Below is a small trained network, with its code and all its weights. Each question gives an input and a class and asks what happens when units are switched off, that is, made to give their printed mean instead of their output.

import numpy as np


def w(rows, s, z=0):
    codes = np.array(rows[::2]) - 128.0
    scale = np.full(codes.shape[1], s)
    scale[-1] = z or s
    return codes * scale


def norm(h):
    return h / np.sqrt((h * h).mean(-1, keepdims=True) + 1e-5)


def f(y):
    return np.maximum(y, 0)


def log_softmax(a):
    a = a - a.max(-1, keepdims=True)
    return a - np.log(np.exp(a).sum(-1, keepdims=True))


def net(x, mask):
    res = np.array(x, float).reshape(1, 3) / 4 @ E
    u = 0
    for l in range(3):
        y = f(norm(res) @ A[l][:, :-1].T + A[l][:, -1])
        res = res + np.where(mask[u : u + 9], y, B[l][:, -1]) @ B[l][:, :-1]
        u += 9
    return log_softmax(norm(res)[-1] @ U[:, :-1].T + U[:, -1])


A, B = {}, {}
E = w([
[183,120,145,37,39,252,122,210],'x0',
[37,139,76,106,126,124,14,135],'x1',
[157,237,64,190,63,169,128,67],'x2',
],0.0018)
A[0] = w([
[146,53,193,100,182,102,128,134,74],'0.n1',
[179,104,186,186,113,67,191,78,146],'0.n2',
[152,106,151,66,112,200,136,185,238],'0.n3',
[137,118,180,148,96,134,219,96,4],'0.n4',
[89,138,71,87,158,69,34,117,166],'0.n5',
[143,190,96,107,4,187,151,137,136],'0.n6',
[126,155,169,142,207,101,92,96,83],'0.n7',
[141,212,92,170,56,151,122,122,13],'0.n8',
[155,151,88,198,177,124,87,4,98],'0.n9',
],0.0023)
B[0] = w([
[144,121,204,188,162,140,28,99,170],'0.n1',
[133,204,73,52,205,154,138,198,191],'0.n2',
[68,175,147,195,155,37,165,127,251],'0.n3',
[216,223,175,136,250,105,149,204,137],'0.n4',
[223,178,145,116,224,150,195,182,209],'0.n5',
[69,71,170,174,141,64,155,160,207],'0.n6',
[78,86,77,138,42,147,178,175,156],'0.n7',
[178,96,209,170,169,136,45,104,154],'0.n8',
[45,77,117,158,65,80,199,210,192],'0.n9',
],0.0024,0.003)
A[1] = w([
[44,177,23,88,154,139,43,130,41],'1.n1',
[207,109,180,122,90,216,128,126,6],'1.n2',
[156,43,187,80,150,111,68,100,28],'1.n3',
[146,81,176,63,35,218,136,193,114],'1.n4',
[124,183,52,180,120,111,146,76,112],'1.n5',
[111,179,164,185,213,67,97,108,187],'1.n6',
[186,199,75,202,25,177,110,4,54],'1.n7',
[137,186,87,145,133,142,149,184,145],'1.n8',
[111,178,139,81,16,193,111,174,118],'1.n9',
],0.0034,0.0021)
B[1] = w([
[253,146,114,68,163,105,149,105,173],'1.n1',
[109,168,88,107,166,104,81,126,142],'1.n2',
[111,147,174,130,118,194,39,61,153],'1.n3',
[80,105,53,172,100,61,188,136,197],'1.n4',
[141,56,165,123,141,119,120,139,185],'1.n5',
[98,125,96,122,35,141,166,160,252],'1.n6',
[133,16,212,109,125,147,39,162,174],'1.n7',
[120,127,153,113,117,156,88,130,186],'1.n8',
[100,108,81,168,121,58,173,119,183],'1.n9',
],0.0045,0.004)
A[2] = w([
[97,150,104,118,53,166,82,164,150],'2.n1',
[156,242,59,122,167,225,145,148,98],'2.n2',
[120,138,173,101,81,175,158,173,149],'2.n3',
[59,56,166,57,172,138,102,144,96],'2.n4',
[139,88,193,117,128,115,151,184,143],'2.n5',
[255,160,145,133,186,163,205,119,82],'2.n6',
[220,159,73,10,164,95,82,142,95],'2.n7',
[143,54,196,138,136,129,66,142,114],'2.n8',
[102,147,46,116,250,227,116,10,3],'2.n9',
],0.0047,0.0057)
B[2] = w([
[115,137,161,104,171,164,156,103,193],'2.n1',
[101,83,180,162,97,148,127,78,142],'2.n2',
[97,126,134,126,177,126,86,86,204],'2.n3',
[198,129,148,175,71,152,125,94,194],'2.n4',
[158,146,106,124,115,149,91,114,253],'2.n5',
[179,192,48,15,188,56,39,193,153],'2.n6',
[187,224,79,53,253,73,113,184,167],'2.n7',
[188,68,185,200,81,167,108,51,199],'2.n8',
[121,127,167,116,134,136,139,118,128],'2.n9',
],0.0063,0.0042)
U = w([
[247,15,243,255,21,171,9,24,162],'0',
[16,52,19,213,23,11,253,246,196],'1',
[249,252,46,7,250,34,39,209,153],'2',
[3,200,205,73,221,239,78,31,153],'3',
[148,229,221,26,8,204,205,190,2],'4',
[148,237,227,31,3,215,203,210,2],'5',
],0.0084,0.0082)

Each question gives the input, the list of numbers given to net, and the class t.
The units are the neurons (one row each of A and B). Each row of codes is followed by its name. A weight is (code - 128) times the scale printed after its matrix; where a second scale follows, it is the last column's (A, B and U).
mask holds one flag per neuron, layer by layer. A switched-off neuron (its flag False) gives its mean, the last column of its row in B, instead of its output. The means were averaged over made-up inputs and are rounded, as every weight is.
A unit's drop is (log p(t) with every unit on - log p(t) with that unit switched off) / (log p(t) with every unit on - log p(t) with every unit switched off).
The circuit of an input: a set's keep is (log p(t) with only the set's units on - log p(t) with every unit switched off) / (log p(t) with every unit on - log p(t) with every unit switched off). Starting from the 12 units with the biggest drops (on a tie, the unit counted first), units are removed one at a time, each time the one whose removal leaves the highest keep (on an exact tie, the one counted first), for as long as the keep stays at least 0.8.
units of the circuit, in order: the units of the circuit, biggest drop first
most important unit: the unit with the biggest drop
top k neurons: the k neurons with the biggest drops, biggest first
k most important neurons of layer l: the k neurons of layer l with the biggest drops, biggest first
drop of u: that unit's drop, to one decimal
input [0,-1,-3], class 3: most important unit : 1.n6
input [-3,0,-2], class 3: top 3 neurons : [1.n4 1.n6 1.n9]
input [1,0,1], class 3: top 3 neurons : [1.n4 1.n9 2.n1]
input [2,-6,-5], class 2: units of the circuit, in order : [1.n7 2.n6]
input [1,-3,-3], class 3: 2 most important neurons of layer 1 : [1.n7 1.n1]
input [-6,-1,4], class 1: top 2 neurons : [0.n9 2.n8]
input [-1,3,-2], class 3: top 2 neurons : [0.n5 1.n6]
input [-2,7,-7], class 0: top 4 neurons : [0.n2 2.n4 1.n3 2.n8]
input [-5,-6,4], class 2: units of the circuit, in order : [1.n4 2.n6]
input [-1,3,3], class 3: top 4 neurons : [0.n5 0.n9 1.n6 0.n2]
input [3,-4,3], class 2: top 4 neurons : [0.n6 1.n6 2.n6 1.n7]
input [-6,5,-6], class 0: top 2 neurons : [1.n4 0.n3]
input [-2,8,-8], class 0: 2 most important neurons of layer 2 : [2.n4 2.n8]
input [5,1,-3], class 1: units of the circuit, in order : [1.n4]
input [-4,2,0], class 1: 2 most important neurons of layer 2 : [2.n7 2.n8]
input [-6,5,-7], class 0: top 2 neurons : [1.n4 0.n3]
input [0,3,1], class 3: 2 most important neurons of layer 2 : [2.n2 2.n1]
input [-1,0,3], class 3: top 3 neurons : [0.n9 1.n7 0.n6]
input [-5,-8,7], class 2: top 4 neurons : [0.n2 2.n6 0.n4 0.n1]
input [7,-7,2], class 1: most important unit : 1.n4
input [1,0,0], class 3: 3 most important neurons of layer 1 : [1.n4 1.n9 1.n6]
input [2,6,5], class 2: top 2 neurons : [1.n1 2.n7]
input [-4,6,0], class 2: top 2 neurons : [1.n1 0.n3]
input [3,5,-2], class 2: drop of 1.n1 : 1.3
input [-1,6,-1], class 2: drop of 1.n1 : 0.9
input [2,0,3], class 3: drop of 1.n7 : 0.1
input [-7,4,-8], class 0: drop of 0.n2 : 0.0
